Below is a small trained network, with its code and all its weights. Each question gives an input and a target symbol and asks what happens when units are switched off, that is, made to give their printed mean instead of their output.

import numpy as np


def w(rows, s, z=0):
    codes = np.array(rows[::2]) - 128.0
    scale = np.full(codes.shape[1], s)
    scale[-1] = z or s
    return codes * scale


def f(y):
    return np.maximum(y, 0)


def softmax(a):
    e = np.exp(a - a.max(-1, keepdims=True))
    return e / e.sum(-1, keepdims=True)


def log_softmax(a):
    a = a - a.max(-1, keepdims=True)
    return a - np.log(np.exp(a).sum(-1, keepdims=True))


def net(x, mask):
    ids = ['γεζηθστω'.index(c) for c in x.split()]
    T = len(ids)
    res = E[ids] + P[:T]
    r = res
    for j in range(2):
        rows = slice(3 * j, 3 * j + 3)
        q, k, v = (r @ M[0][rows].T for M in (Q, K, V))
        z = softmax(np.where(np.tri(T) > 0, q @ k.T / 3**0.5, -1e9)) @ v
        o = O[0][rows]
        res = res + np.where(mask[j], z, o[:, -1]) @ o[:, :-1]
    y = f(res @ A[0][:, :-1].T + A[0][:, -1])
    res = res + np.where(mask[2:14], y, B[0][:, -1]) @ B[0][:, :-1]
    return log_softmax(res[-1] @ U[:, :-1].T + U[:, -1])


Q, K, V, O, A, B = {}, {}, {}, {}, {}, {}
E = w([
[189,113,138],'γ',
[134,15,187],'ε',
[92,115,154],'ζ',
[149,216,50],'η',
[56,69,11],'θ',
[113,247,88],'σ',
[250,79,78],'τ',
[242,122,230],'ω',
],0.014)
P = w([
[251,208,190],'0',
[230,202,189],'1',
[164,153,154],'2',
[120,142,124],'3',
[102,144,117],'4',
[84,143,110],'5',
[61,146,105],'6',
[41,143,100],'7',
[22,138,96],'8',
[2,133,88],'9',
[7,137,88],'10',
],0.0055)
Q[0] = w([
[121,159,98],'H0',
[97,237,24],'H0',
[162,254,13],'H0',
[93,43,113],'H1',
[52,174,65],'H1',
[163,109,141],'H1',
],0.015)
K[0] = w([
[142,105,112],'H0',
[198,51,49],'H0',
[248,123,27],'H0',
[95,55,102],'H1',
[37,198,131],'H1',
[146,98,110],'H1',
],0.017)
V[0] = w([
[94,161,157],'H0',
[253,67,35],'H0',
[137,126,114],'H0',
[146,56,18],'H1',
[196,207,93],'H1',
[245,124,66],'H1',
],0.0052)
O[0] = w([
[124,167,119,166],'H0',
[152,1,157,1],'H0',
[130,96,148,108],'H0',
[163,113,96,32],'H1',
[69,152,76,129],'H1',
[64,85,63,197],'H1',
],0.0066,0.00095)
A[0] = w([
[225,102,125,137],'N0',
[212,164,26,96],'N1',
[168,102,201,104],'N2',
[218,156,131,2],'N3',
[149,150,254,119],'N4',
[190,214,133,186],'N5',
[102,128,210,52],'N6',
[141,203,183,79],'N7',
[165,58,141,16],'N8',
[132,244,117,68],'N9',
[213,237,53,206],'N10',
[215,142,170,73],'N11',
],0.013,0.0049)
B[0] = w([
[20,80,134,197],'N0',
[166,200,81,176],'N1',
[164,189,102,205],'N2',
[158,40,63,145],'N3',
[6,122,137,254],'N4',
[130,181,38,206],'N5',
[74,117,79,179],'N6',
[52,110,108,182],'N7',
[172,180,185,170],'N8',
[84,210,97,182],'N9',
[198,51,248,212],'N10',
[223,69,162,178],'N11',
],0.023,0.0058)
U = w([
[187,20,161,253],'γ',
[116,87,217,150],'ε',
[102,139,84,163],'ζ',
[178,120,133,112],'η',
[166,99,2,108],'θ',
[138,171,113,57],'σ',
[146,94,105,16],'τ',
[108,36,87,31],'ω',
],0.0098,0.0077)

Each question gives the input, a string of symbols that net reads in full, and the target symbol t.
The units are the heads (3 rows each of Q, K, V and O) and the neurons (one row each of A and B). Each row of codes is followed by its name. A weight is (code - 128) times the scale printed after its matrix; where a second scale follows, it is the last column's (O, A, B and U).
mask holds one flag per unit, heads first, then neurons. A switched-off unit (its flag False) gives its mean, the last column of its rows in O or B, instead of its output. The means were averaged over made-up inputs and are rounded, as every weight is.
A unit's drop is (log p(t) with every unit on - log p(t) with that unit switched off) / (log p(t) with every unit on - log p(t) with every unit switched off).
The circuit of an input: a set's keep is (log p(t) with only the set's units on - log p(t) with every unit switched off) / (log p(t) with every unit on - log p(t) with every unit switched off). Starting from the 12 units with the biggest drops (on a tie, the unit counted first), units are removed one at a time, each time the one whose removal leaves the highest keep (on an exact tie, the one counted first), for as long as the keep stays at least 0.8.
circuit, biggest first: the units of the circuit, biggest drop first
most important unit: the unit with the biggest drop
top k neurons: the k neurons with the biggest drops, biggest first
drop of u: that unit's drop, to one decimal
input ζ ω ζ ε ε ζ θ, target θ: circuit, biggest first => N4; H1
input ζ τ ζ ζ ε ε ω ω σ, target γ: circuit, biggest first => H0; N4; N5
input ω ω ζ ε σ γ σ ω, target ζ: most important unit => H1
input ζ ζ ε ε ζ η γ, target γ: circuit, biggest first => N10; N4
input ζ ζ γ ζ ε θ, target θ: circuit, biggest first => N4; N1
input ω η ζ ζ ε γ ζ σ, target σ: circuit, biggest first => N9; N5; N10
input ζ ζ ζ ζ τ ω, target γ: top 3 neurons => N11; N10; N9
input ε ω ζ ζ σ ε η ζ ω ζ ω, target ζ: top 3 neurons => N5; N4; N7
input ζ γ σ ζ ζ ω ω, target ω: circuit, biggest first => N3; N0
input γ ζ τ, target γ: top 3 neurons => N10; N4; N5
input ε ζ σ ζ ζ ε ω γ, target γ: top 3 neurons => N10; N4; N9
input ζ γ ω ω, target ω: drop of H0 => 0.0
input ω τ τ τ σ σ ζ ζ η, target γ: drop of N10 => 0.2
input τ ζ σ, target γ: circuit, biggest first => N10
input σ θ ε η, target η: drop of N5 => 0.1
input γ τ ζ η, target γ: drop of N10 => 0.4
